Each row is followed by its group and then its class within the group.
[  5   4  -1  14   1   9  -1 -29  10   1  -3 -14   5 -14   5   4  11  -2
  -2 -11  -4 -10   4   2  -1   4]
A.(86)
[  2  -5  -5  27  -7   9  -9 -64 -13  -2   4 -10  -2 -15   7 -10  11   1
 -11  -1  -6   2  -2   6   3   3]
J.(84)
[  3   0   1  24   2  14  -8 -50   2   7  -3 -19   0 -17  -4   3   6  -9
  -8  -6  10  -3  -2   0   4   4]
J.(84)
[  5   8  -6  26  -2   9 -17 -67  -2   5  -9 -13  -1 -12   2   0   7   3
   4  -5   0  -1   0   2   3   6]
J.(84)
[  1   7   1  18   1   7 -13 -43  -8   5  -6 -16   0 -14   2   5  11   3
   0 -13   5 -10  -1   6   3   2]
A.(86)
[  1   0   2  20   4   9  -7 -45  -1   4  -8  -7  -9 -15  15   0   5   4
  -3   2   3  -2  -1   0   6   3]
J.(84)
[ -8   0  -2  29  -6   3  -8 -40  -3   2  -7 -20   1  -4   4  12   6   2
   4  -7   0  -4   0   1   2  11]
W.(85)
[  4  11   0  13  -1   5   7 -24   0   3  -9  -8   1 -12   1   4  10   6
   1  -1  13 -10  -6   6   0   2]
A.(86)
[  0   4  -4  24   3   7   2 -45  -1   5  -5 -17   1 -17  -2   7   2   6
   4 -14  -1  -6  -6   7   5   1]
J.(89)
[  1  -6   1  20   3   2  -7 -49  -1   2  -5 -13   8 -18  -7   5   7   1
 -17 -12 -13  -3  -2   3   3   1]
A.(86)
[ -3  -1   3  26  -8   7 -11 -62   4  20  -6 -15  -1 -14   7  -1   7   5
 -13  -4  -2  -1   1   7  15   3]
J.(89)
[  2   3   1  22   1   7  -4 -41  -1   1  -8 -16  -1 -11   2   2  11  12
  -3 -15   7  -9  -5   2   0   5]
A.(96)
[  1   0   0  24   3  11 -19 -68   0   7  -1 -11  -2 -17   2   0  12  -8
 -18  -3 -10   3   4   2   4   3]
J.(84)
[  3   4  -9  19   3  11  12 -27   1  -1  -2 -18   5 -18  -5   5   5   2
   8  -9   5  -5  -9   3  -9   0]
J.(89)
[  2  -3   9  24   6   8  -4 -52  -4   3  -5 -21  -3 -16   4   3   4   5
  -4  28  -5  -3   9   1   6   3]
J.(84)
[ 10   4  -1  21   2   2 -14 -49  -4   4  -5  -8   3 -12  10   5  13   2
  -8 -14   4 -13   7   7  -4   4]
A.(86)
[  1   4   2  27   3   4  -4 -53  -3  -9  -9 -15  -3  -8  10   8  13   2
  26 -21  -2  -5  -4  -4  -3   0]
W.(85)
[ -1   2  -1  28   6   6  -9 -62   0  -3   0  -4  -1 -10   6  -9   8  -1
  -7  -5  -3  -3  -2   7  -1   8]
J.(84)
[  4  -3   4  30   1  14 -13 -62  -6   2   2 -15  -1 -13  -4  -3  11   0
 -10  -8  -9   5  -7   5   2   5]
J.(84)
[  0   4   0  29  -2   4   3 -50  -4   4  -6 -12   2 -22  -4  11  12   8
   4   0   9  -3  -3  -3  10   6]
J.(84)

Each row is followed by its group and then its class within the group.
[ 1  4  1 -1 -3  2 -1 -1 -1 -2  2  1  3 -3  1  1 -4  0  1 -1  1 -2  4  1
 -2  3]
(30).ponof
[-1 -2 -1  5 -4 -2  0  0  2 -1 10  4  0  2  3 -4 -6  1 -1  4 -3  1  3  0
  6  1]
(30).Ravik
[ 1 -4  0 -4  0  2 -1  0  1 -1  0  0  1  5 -6  1 -2 -1  3 -6  6 -2  1  3
 -1  0]
(31).ruta
[  0  12   1  14   1   2   0   4   0  -4  -6   4   0   2   2  -2  -2   0
  -2 -13   3  -3   4   3   5   3]
(30).ponof
[-1  1  0 -5 -3 -1 -1 -7  2  0 10 -1  2 -6 -3  1 -6 -1 -2  5 -1  0  4  1
 -1  2]
(30).ponof
[ 3  2  0  0 -4  1 -1  1  2  2  2  0 -1 -1  0 -2  2  0 -1 -2  1 -1  0  1
  0  1]
(31).samuz
[ 2 12  1  6 -1  3 -1  1  0 -3 -2  1  3 -4  1 -1 -3  0  0 -6  3 -2  5  2
  1  3]
(30).ponof
[  3   8   2  -2 -10   1   0   4   2  -4  -6   1   1  -4   4   4  -3  -2
   0  -8   3   7   1   2  -6   6]
(30).ponof
[ 0 -1  0 -2 -3  1  0  1  3 -2  0  0  3  0 -2  1 -1  0  2 -2  4  3 -1  1
 -1  0]
(31).ruta
[ 3  2 -1  3 -3  2 -1  3  3  2  3  1 -1  1 -2 -4  2  0 -1 -6  2 -3  1  3
  1  0]
(31).samuz
[ 3  0  0 -2 -6  0 -1  1  2  0  3  1  0 -1  0  0 -2  0  0 -3  2  1  1  2
 -2  3]
(30).Ravik
[ 1  8  1  6 -1  1 -1 -1  0 -1  3  2  1 -3  2 -2 -2  1 -1 -1 -1 -2  4  1
  3  2]
(30).ponof
[ 0  2  0 -3 -2  0  0 -4  0  0  6 -1  1 -5  0  1 -4  0 -1  4 -1  0  3  0
 -1  1]
(30).ponof
[ 1 -2  0 -1 -2  1  0 -1  2  0  3  1  0  2 -5 -1 -2 -1 -1 -6  3 -2  1  3
  0  0]
(31).ruta
[ 0  6  1  1 -3 -1  0 -2  2 -1  3  0  1 -6  1  0 -3  0 -2  2 -1  2  2  0
  0  1]
(30).ponof
[-1  6  0  6  3  1 -1 -1  1 -1  4  1  3 -1  0 -3 -4  1  1 -1  2 -3  6  1
  4  1]
(30).Ravik
[-1  6  0  4  1  1 -1 -2  0 -2  2  0  3 -2  0  0 -5  0  0 -1  1 -2  5  1
  2  1]
(30).Ravik
[ 1  2 -1  6 -6 -2  0  1  3 -1  7  4 -2  1  4 -4 -5  1 -3 -1 -2  1  2  1
  4  2]
(30).ponof
[ 0  3  0  3  3  3 -1  3  3 -1 -1  0  4  3 -5 -2  1  0  3 -8  7 -2  2  4
  2 -1]
(31).ruta
[-1  7  0 11  5  2 -2 -1 -1 -1  4  3  2  3 -1 -5 -4  2  0 -5  1 -9  7  2
  8  1]
(30).Ravik
[ 0 -1  1 -3  0  1 -1 -2 -1  0  2  0  0 -1 -2  1 -2  0  0  0  0 -2  2  1
 -1  1]
(30).Ravik
[ 3 -2  1 -3 -5  2  0  6  3 -2 -5  1  2  4 -2  1  0 -1  3 -9  6  4 -2  2
 -3  1]
(31).ruta
[ 2  4  1 -4 -7  2 -3  0  3 -2  2  0  4 -6  2  2 -4 -1  2 -1  2  5  2  1
 -6  3]
(30).ponof
[ 3 -1  0 -2 -3  3 -1  3  4 -1  1  1  3  1 -3 -1  0  0  3 -6  6  1  1  3
 -1  1]
(31).ruta
[ 0  4  0  0 -2  0  1 -1  2 -1  2  0  2 -2 -1  0 -4  0 -1 -1  1  2  2  2
  1  1]
(30).Ravik
[ 2  4  0  7 -1  2 -1  4  0  1 -2  2 -2  4  0 -4  2  1 -2 -8  1 -4  1  2
  3  0]
(31).samuz
[ 3  3  1 -3 -8  1  0  1  3 -1  0  0  0 -3  0  1 -2  0 -2 -5  2  4  0  2
 -5  3]
(30).Ravik
